Here is a tiny trained network, its code and every weight. The questions are about switching its units off for an input and a class, where a switched-off unit gives its printed mean instead of its output.

import numpy as np


def w(rows, s, z=0):
    codes = np.array(rows[::2]) - 128.0
    scale = np.full(codes.shape[1], s)
    scale[-1] = z or s
    return codes * scale


def norm(h):
    return h / np.sqrt((h * h).mean(-1, keepdims=True) + 1e-5)


def f(y):
    return y / 2 * (1 + np.tanh(0.7978845608 * (y + 0.044715 * y**3)))


def log_softmax(a):
    a = a - a.max(-1, keepdims=True)
    return a - np.log(np.exp(a).sum(-1, keepdims=True))


def net(x, mask):
    res = np.array(x, float).reshape(1, 3) / 4 @ E
    u = 0
    for l in range(4):
        y = f(norm(res) @ A[l][:, :-1].T + A[l][:, -1])
        res = res + np.where(mask[u : u + 8], y, B[l][:, -1]) @ B[l][:, :-1]
        u += 8
    return log_softmax(norm(res)[-1] @ U[:, :-1].T + U[:, -1])


A, B = {}, {}
E = w([
[139,87,68,194],'x0',
[209,179,66,73],'x1',
[147,187,175,249],'x2',
],0.0018)
A[0] = w([
[64,142,175,252,168],'L0N1',
[190,110,174,139,118],'L0N2',
[65,194,176,17,179],'L0N3',
[104,177,96,140,60],'L0N4',
[166,107,27,52,168],'L0N5',
[132,168,128,129,5],'L0N6',
[27,61,87,115,114],'L0N7',
[89,62,117,108,142],'L0N8',
],0.0022,0.0027)
B[0] = w([
[97,78,200,117,250],'L0N1',
[112,162,138,158,116],'L0N2',
[65,91,180,133,235],'L0N3',
[253,156,93,110,49],'L0N4',
[104,54,210,95,253],'L0N5',
[215,179,68,142,2],'L0N6',
[69,141,106,165,146],'L0N7',
[76,115,106,130,167],'L0N8',
],0.0025,0.00096)
A[1] = w([
[158,162,101,252,63],'L1N1',
[174,100,29,12,137],'L1N2',
[70,156,167,48,134],'L1N3',
[168,212,184,135,35],'L1N4',
[37,73,111,118,38],'L1N5',
[235,188,134,155,111],'L1N6',
[96,128,184,183,54],'L1N7',
[152,162,44,223,2],'L1N8',
],0.0044,0.0013)
B[1] = w([
[170,73,122,70,185],'L1N1',
[184,108,97,252,253],'L1N2',
[216,168,165,83,210],'L1N3',
[59,151,129,170,138],'L1N4',
[97,137,105,92,203],'L1N5',
[86,180,80,66,165],'L1N6',
[131,71,139,149,169],'L1N7',
[183,106,129,21,124],'L1N8',
],0.0036,0.0016)
A[2] = w([
[156,156,92,179,56],'L2N1',
[93,37,97,212,128],'L2N2',
[218,139,64,94,111],'L2N3',
[149,102,220,254,67],'L2N4',
[80,133,169,205,247],'L2N5',
[123,242,145,131,104],'L2N6',
[136,134,54,47,116],'L2N7',
[229,129,63,64,147],'L2N8',
],0.0043,0.0015)
B[2] = w([
[91,79,153,87,105],'L2N1',
[181,126,54,158,254],'L2N2',
[125,156,237,133,185],'L2N3',
[211,155,163,122,207],'L2N4',
[224,188,77,86,238],'L2N5',
[96,136,2,85,137],'L2N6',
[141,178,183,216,152],'L2N7',
[113,165,240,194,223],'L2N8',
],0.0028,0.0017)
A[3] = w([
[37,140,159,55,118],'L3N1',
[145,47,142,206,143],'L3N2',
[194,222,202,109,184],'L3N3',
[47,80,2,144,10],'L3N4',
[98,111,135,25,69],'L3N5',
[60,123,155,67,38],'L3N6',
[164,122,142,78,122],'L3N7',
[72,176,42,115,225],'L3N8',
],0.0052,0.0012)
B[3] = w([
[220,122,43,188,159],'L3N1',
[168,168,62,99,208],'L3N2',
[22,84,174,121,253],'L3N3',
[85,237,224,89,160],'L3N4',
[230,135,91,174,137],'L3N5',
[193,144,84,186,132],'L3N6',
[104,130,114,228,139],'L3N7',
[107,65,35,3,142],'L3N8',
],0.0036,0.0031)
U = w([
[243,107,89,190,134],'0',
[72,133,237,164,218],'1',
[58,166,69,24,2],'2',
],0.011,0.00079)

Each question gives the input, the list of numbers given to net, and the class t.
The units are the neurons (one row each of A and B). Each row of codes is followed by its name. A weight is (code - 128) times the scale printed after its matrix; where a second scale follows, it is the last column's (A, B and U).
mask holds one flag per neuron, layer by layer. A switched-off neuron (its flag False) gives its mean, the last column of its row in B, instead of its output. The means were averaged over made-up inputs and are rounded, as every weight is.
A unit's drop is (log p(t) with every unit on - log p(t) with that unit switched off) / (log p(t) with every unit on - log p(t) with every unit switched off).
The circuit of an input: a set's keep is (log p(t) with only the set's units on - log p(t) with every unit switched off) / (log p(t) with every unit on - log p(t) with every unit switched off). Starting from the 12 units with the biggest drops (on a tie, the unit counted first), units are removed one at a time, each time the one whose removal leaves the highest keep (on an exact tie, the one counted first), for as long as the keep stays at least 0.8.
circuit, biggest first: the units of the circuit, biggest drop first
k most important neurons: the k neurons with the biggest drops, biggest first
k most important neurons of layer l: the k neurons of layer l with the biggest drops, biggest first
drop when u is switched off: that unit's drop, to one decimal
input [-7,0,-2], class 0: 3 most important neurons of layer 3 -> L3N1, L3N5, L3N6
input [-4,6,2], class 2: circuit, biggest first -> L2N6, L1N4
input [1,6,-5], class 0: circuit, biggest first -> L1N2
input [4,1,-8], class 0: circuit, biggest first -> L3N3, L2N7
input [-8,1,6], class 2: 4 most important neurons of layer 2 -> L2N6, L2N8, L2N3, L2N7
input [6,0,-3], class 2: 2 most important neurons -> L3N4, L1N5
input [4,-8,-1], class 2: 2 most important neurons -> L1N2, L3N2
input [1,1,-5], class 0: 2 most important neurons -> L1N8, L1N3
input [-2,5,6], class 2: 2 most important neurons -> L1N4, L2N6
input [-2,4,8], class 2: 2 most important neurons of layer 1 -> L1N6, L1N4
input [2,-5,8], class 0: 2 most important neurons of layer 3 -> L3N4, L3N2
input [2,7,5], class 1: 2 most important neurons of layer 2 -> L2N8, L2N3
input [2,7,3], class 1: 2 most important neurons of layer 2 -> L2N8, L2N3
input [-4,8,4], class 2: drop when L3N8 is switched off -> 0.1
input [-7,7,8], class 2: drop when L2N6 is switched off -> 0.2
input [8,8,3], class 1: drop when L1N8 is switched off -> 0.1
input [3,2,-8], class 0: most important neuron -> L3N3
